Here is a tiny trained network, its code and every weight. The questions are about switching its units off for an input and a target symbol, where a switched-off unit gives its printed mean instead of its output.

import numpy as np


def w(rows, s, z=0):
    codes = np.array(rows[::2]) - 128.0
    scale = np.full(codes.shape[1], s)
    scale[-1] = z or s
    return codes * scale


def norm(h):
    return h / np.sqrt((h * h).mean(-1, keepdims=True) + 1e-5)


def f(y):
    return y / 2 * (1 + np.tanh(0.7978845608 * (y + 0.044715 * y**3)))


def softmax(a):
    e = np.exp(a - a.max(-1, keepdims=True))
    return e / e.sum(-1, keepdims=True)


def log_softmax(a):
    a = a - a.max(-1, keepdims=True)
    return a - np.log(np.exp(a).sum(-1, keepdims=True))


def net(x, mask):
    ids = ['ΘΞΠΦαβγδεζηλμτψω'.index(c) for c in x.split()]
    T = len(ids)
    res = E[ids] + P[:T]
    r = norm(res)
    for j in range(2):
        rows = slice(2 * j, 2 * j + 2)
        q, k, v = (r @ M[0][rows].T for M in (Q, K, V))
        z = softmax(np.where(np.tri(T) > 0, q @ k.T / 2**0.5, -1e9)) @ v
        o = O[0][rows]
        res = res + np.where(mask[j], z, o[:, -1]) @ o[:, :-1]
    y = f(norm(res) @ A[0][:, :-1].T + A[0][:, -1])
    res = res + np.where(mask[2:6], y, B[0][:, -1]) @ B[0][:, :-1]
    return log_softmax(norm(res)[-1] @ U[:, :-1].T + U[:, -1])


Q, K, V, O, A, B = {}, {}, {}, {}, {}, {}
E = w([
[85,207,162,205,51,120,138],'Θ',
[152,187,191,221,79,89,137],'Ξ',
[115,183,167,199,50,125,153],'Π',
[148,234,153,201,48,126,141],'Φ',
[172,162,150,254,73,90,156],'α',
[118,207,130,163,50,92,107],'β',
[180,180,169,205,100,59,118],'γ',
[123,198,125,205,109,75,129],'δ',
[129,185,182,227,124,69,136],'ε',
[119,146,192,164,64,105,134],'ζ',
[193,201,173,189,58,113,150],'η',
[176,169,200,173,110,97,154],'λ',
[149,208,197,184,81,85,127],'μ',
[146,133,207,166,75,131,172],'τ',
[150,209,125,205,64,122,154],'ψ',
[208,218,209,209,80,89,144],'ω',
],0.008)
P = w([
[121,112,118,106,137,137,124],'0',
[189,244,165,211,195,119,157],'1',
[120,110,123,127,125,116,126],'2',
[110,119,126,177,136,110,113],'3',
[254,193,198,115,156,127,127],'4',
[124,112,127,123,120,113,136],'5',
[120,116,129,171,136,116,110],'6',
[78,173,203,100,105,163,141],'7',
[122,111,124,117,120,110,142],'8',
[126,114,131,169,135,121,106],'9',
[88,174,204,61,106,149,150],'10',
[124,113,126,119,119,108,143],'11',
[133,111,132,166,135,128,100],'12',
],0.041)
Q[0] = w([
[135,157,189,122,159,214,32],'head 0',
[149,245,174,53,147,179,254],'head 0',
[110,168,149,106,172,232,144],'head 1',
[72,110,13,184,138,118,118],'head 1',
],0.017)
K[0] = w([
[117,189,195,178,101,62,159],'head 0',
[94,152,109,45,120,83,237],'head 0',
[97,87,99,88,94,111,144],'head 1',
[117,100,132,175,152,215,4],'head 1',
],0.021)
V[0] = w([
[186,29,17,124,61,96,164],'head 0',
[178,15,190,131,229,70,165],'head 0',
[143,142,152,85,164,47,35],'head 1',
[193,203,125,88,3,136,158],'head 1',
],0.013)
O[0] = w([
[119,121,104,249,98,58,120,159],'head 0',
[39,105,102,128,143,150,168,254],'head 0',
[122,176,130,163,143,52,46,197],'head 1',
[70,176,118,113,130,129,168,162],'head 1',
],0.02,0.0039)
A[0] = w([
[145,79,75,168,21,142,58,123],'neuron 0',
[217,179,15,170,250,148,127,96],'neuron 1',
[60,97,184,132,23,86,136,187],'neuron 2',
[218,211,45,167,189,120,111,254],'neuron 3',
],0.015,0.0071)
B[0] = w([
[153,191,107,133,129,117,175,196],'neuron 0',
[179,43,93,150,4,108,82,170],'neuron 1',
[201,81,93,107,133,160,79,247],'neuron 2',
[45,118,107,88,146,186,142,254],'neuron 3',
],0.018,0.01)
U = w([
[88,180,81,95,100,127,79,96],'Θ',
[112,105,113,74,115,209,136,94],'Ξ',
[105,67,88,140,79,128,82,100],'Π',
[155,135,110,195,118,111,174,134],'Φ',
[186,131,146,76,192,182,165,120],'α',
[163,109,89,126,100,169,162,134],'β',
[132,154,148,65,142,125,49,132],'γ',
[72,61,137,155,157,168,175,143],'δ',
[193,207,141,129,115,111,185,118],'ε',
[146,188,167,169,146,57,109,207],'ζ',
[43,156,91,96,137,161,177,84],'η',
[251,133,165,115,127,124,82,101],'λ',
[48,170,169,166,146,32,200,249],'μ',
[174,71,148,133,117,95,64,191],'τ',
[24,110,90,181,134,95,106,85],'ψ',
[144,25,117,88,115,190,97,57],'ω',
],0.03,0.02)

Each question gives the input, a string of symbols that net reads in full, and the target symbol t.
The units are the heads (2 rows each of Q, K, V and O) and the neurons (one row each of A and B). Each row of codes is followed by its name. A weight is (code - 128) times the scale printed after its matrix; where a second scale follows, it is the last column's (O, A, B and U).
mask holds one flag per unit, heads first, then neurons. A switched-off unit (its flag False) gives its mean, the last column of its rows in O or B, instead of its output. The means were averaged over made-up inputs and are rounded, as every weight is.
A unit's drop is (log p(t) with every unit on - log p(t) with that unit switched off) / (log p(t) with every unit on - log p(t) with every unit switched off).
The circuit of an input: a set's keep is (log p(t) with only the set's units on - log p(t) with every unit switched off) / (log p(t) with every unit on - log p(t) with every unit switched off). Starting from all 6 units, units are removed one at a time, each time the one whose removal leaves the highest keep (on an exact tie, the one counted first), for as long as the keep stays at least 0.8.
units of the circuit, in order: the units of the circuit, biggest drop first
most important unit: the unit with the biggest drop
k most important neurons: the k neurons with the biggest drops, biggest first
heads that matter: for each layer, one digit per head in row order, 1 if its drop is at least 0.15 and else 0, layers parted by /
input λ γ γ γ ε Π δ α, target β: heads that matter -> 11
input ζ η ψ ε Φ τ δ, target Π: heads that matter -> 11
input ζ Ξ α δ, target Π: heads that matter -> 11
input τ γ ω Θ γ Φ ζ, target λ: 2 most important neurons -> neuron 3; neuron 0
input γ η γ Θ Π γ γ η τ, target ψ: most important unit -> head 0
input Θ μ λ Ξ γ λ, target γ: heads that matter -> 10
input η δ ε η η μ δ γ, target Θ: 2 most important neurons -> neuron 2; neuron 3
input Ξ γ ζ β μ μ β Θ, target Θ: units of the circuit, in order -> neuron 2; head 1; neuron 3
input δ α Θ Π γ δ η λ λ ζ η, target ψ: heads that matter -> 11
input λ ω η γ β ψ ε μ, target Φ: units of the circuit, in order -> head 0; neuron 2; head 1
input γ μ ψ Φ, target Ξ: units of the circuit, in order -> head 0; neuron 3
input Θ ψ Φ ω γ Θ ε, target τ: heads that matter -> 11
input η ω ε β ψ ζ Ξ ψ η τ Φ α Ξ, target ζ: heads that matter -> 11
input τ λ λ α β η β Ξ α γ, target ψ: 3 most important neurons -> neuron 2; neuron 0; neuron 1
input μ γ γ Ξ η Π γ λ, target β: most important unit -> neuron 2
input Φ γ γ δ Θ δ ψ γ ψ η α ε η, target η: 2 most important neurons -> neuron 2; neuron 0
input η Θ Ξ, target Φ: heads that matter -> 10
input ω β τ μ μ λ, target Ξ: heads that matter -> 11
input η Φ γ ψ Φ α η λ ε Θ η Θ, target Φ: heads that matter -> 10
input α Ξ ε, target μ: heads that matter -> 10
input γ γ Φ ζ, target λ: heads that matter -> 01
input μ γ ε α γ Φ Ξ ε ε γ Φ, target ω: units of the circuit, in order -> neuron 2; head 0
input Π η ε ψ ζ γ Φ η τ ω β, target δ: heads that matter -> 11
input Ξ γ γ Θ γ α γ ε ε, target ω: heads that matter -> 10
input ω η β α δ γ γ α ω, target Ξ: units of the circuit, in order -> head 0
input α ε μ α η δ ω, target μ: 2 most important neurons -> neuron 2; neuron 1
input Ξ τ Ξ, target ω: most important unit -> neuron 2
